Below is a small trained network, with its code and all its weights. Each question gives an input and a class and asks what happens when units are switched off, that is, made to give their printed mean instead of their output.

import numpy as np


def w(rows, s, z=0):
    codes = np.array(rows[::2]) - 128.0
    scale = np.full(codes.shape[1], s)
    scale[-1] = z or s
    return codes * scale


def norm(h):
    return h / np.sqrt((h * h).mean(-1, keepdims=True) + 1e-5)


def f(y):
    return y / 2 * (1 + np.tanh(0.7978845608 * (y + 0.044715 * y**3)))


def log_softmax(a):
    a = a - a.max(-1, keepdims=True)
    return a - np.log(np.exp(a).sum(-1, keepdims=True))


def net(x, mask):
    res = np.array(x, float).reshape(1, 2) / 4 @ E
    u = 0
    for l in range(3):
        y = f(norm(res) @ A[l][:, :-1].T + A[l][:, -1])
        res = res + np.where(mask[u : u + 6], y, B[l][:, -1]) @ B[l][:, :-1]
        u += 6
    return log_softmax(norm(res)[-1] @ U[:, :-1].T + U[:, -1])


A, B = {}, {}
E = w([
[141,253,54,139,81,75,197,99],'x0',
[82,91,70,70,42,232,192,167],'x1',
],0.0046)
A[0] = w([
[72,103,93,1,116,174,162,160,40],'0.n1',
[145,188,50,132,42,110,249,104,33],'0.n2',
[132,59,163,107,186,148,16,176,47],'0.n3',
[46,75,41,81,10,203,207,188,12],'0.n4',
[124,187,72,128,72,127,226,131,3],'0.n5',
[179,220,122,203,163,49,143,114,68],'0.n6',
],0.0049,0.0039)
B[0] = w([
[171,78,204,165,143,164,179,136,179],'0.n1',
[48,168,18,138,114,7,1,132,226],'0.n2',
[109,112,84,229,130,93,61,165,205],'0.n3',
[194,97,245,90,166,198,223,121,255],'0.n4',
[137,134,21,153,49,44,36,188,177],'0.n5',
[173,145,147,16,197,178,193,70,232],'0.n6',
],0.0061,0.0047)
A[1] = w([
[46,30,155,220,139,154,3,169,18],'1.n1',
[151,140,130,64,175,67,45,82,94],'1.n2',
[182,160,154,220,148,52,106,143,1],'1.n3',
[64,159,86,184,122,42,75,74,94],'1.n4',
[147,45,183,195,190,112,64,143,116],'1.n5',
[119,157,52,132,73,87,71,172,26],'1.n6',
],0.0067,0.0034)
B[1] = w([
[72,254,154,74,88,191,61,47,250],'1.n1',
[115,97,134,155,153,154,186,126,212],'1.n2',
[167,98,166,146,102,140,151,177,153],'1.n3',
[128,52,171,116,111,218,172,172,215],'1.n4',
[70,114,82,161,79,128,90,132,254],'1.n5',
[101,190,58,96,87,54,157,153,183],'1.n6',
],0.0094,0.0057)
A[2] = w([
[94,12,108,215,197,54,58,106,3],'2.n1',
[252,160,187,112,216,116,141,32,60],'2.n2',
[121,184,119,77,204,81,209,69,91],'2.n3',
[192,151,197,204,241,78,94,2,84],'2.n4',
[13,148,54,83,58,176,14,92,55],'2.n5',
[123,81,125,129,180,188,88,152,93],'2.n6',
],0.0073,0.0059)
B[2] = w([
[117,58,68,170,172,67,197,93,125],'2.n1',
[146,174,139,97,42,108,53,219,208],'2.n2',
[125,119,158,138,173,160,141,80,203],'2.n3',
[191,102,118,109,181,141,55,132,185],'2.n4',
[134,202,245,186,58,81,52,114,255],'2.n5',
[114,169,96,139,82,40,141,110,138],'2.n6',
],0.011,0.0074)
U = w([
[235,170,194,35,214,175,23,122,155],'0',
[79,182,64,47,227,155,234,28,119],'1',
[60,222,27,97,13,18,125,217,168],'2',
[169,19,228,71,42,230,235,241,168],'3',
[76,117,88,140,142,170,100,150,11],'4',
[118,20,55,231,210,34,101,41,149],'5',
[85,121,75,149,137,181,101,147,11],'6',
[23,198,238,222,32,124,8,32,170],'7',
],0.014,0.013)

Each question gives the input, the list of numbers given to net, and the class t.
The units are the neurons (one row each of A and B). Each row of codes is followed by its name. A weight is (code - 128) times the scale printed after its matrix; where a second scale follows, it is the last column's (A, B and U).
mask holds one flag per neuron, layer by layer. A switched-off neuron (its flag False) gives its mean, the last column of its row in B, instead of its output. The means were averaged over made-up inputs and are rounded, as every weight is.
A unit's drop is (log p(t) with every unit on - log p(t) with that unit switched off) / (log p(t) with every unit on - log p(t) with every unit switched off).
unit that matters most: the unit with the biggest drop
k most important neurons: the k neurons with the biggest drops, biggest first
k most important neurons of layer l: the k neurons of layer l with the biggest drops, biggest first
drop of u: that unit's drop, to one decimal
input [0,-8], class 0: unit that matters most	0.n6
input [6,-3], class 1: 2 most important neurons	(0.n4, 0.n6)
input [7,-4], class 1: 3 most important neurons of layer 0	(0.n4, 0.n2, 0.n1)
input [-6,5], class 3: 4 most important neurons	(0.n2, 0.n4, 0.n5, 2.n5)
input [1,1], class 2: 3 most important neurons	(0.n2, 0.n5, 1.n6)
input [-1,-8], class 5: 4 most important neurons	(1.n1, 0.n4, 2.n1, 1.n5)
input [7,-1], class 2: 3 most important neurons of layer 0	(0.n2, 0.n4, 0.n5)
input [8,-3], class 1: 2 most important neurons	(0.n6, 1.n5)
input [-3,3], class 3: 3 most important neurons	(0.n4, 0.n2, 2.n5)
input [3,3], class 2: 2 most important neurons	(0.n2, 1.n6)
input [-3,-8], class 5: 2 most important neurons	(2.n1, 0.n2)
input [6,-4], class 0: 2 most important neurons	(0.n6, 1.n5)
input [-1,-3], class 5: 2 most important neurons	(1.n1, 0.n2)
input [-7,7], class 3: 2 most important neurons	(0.n4, 0.n2)
input [4,5], class 2: 3 most important neurons	(0.n2, 0.n5, 1.n1)
input [7,-6], class 0: most important neuron	(0.n6)
input [6,6], class 2: 2 most important neurons	(0.n2, 1.n1)
input [0,1], class 3: drop of 0.n4	0.8
input [8,0], class 2: drop of 1.n1	0.1
input [7,0], class 2: unit that matters most	1.n1
input [6,-2], class 1: drop of 0.n6	0.7
input [7,-8], class 0: drop of 1.n2	0.0
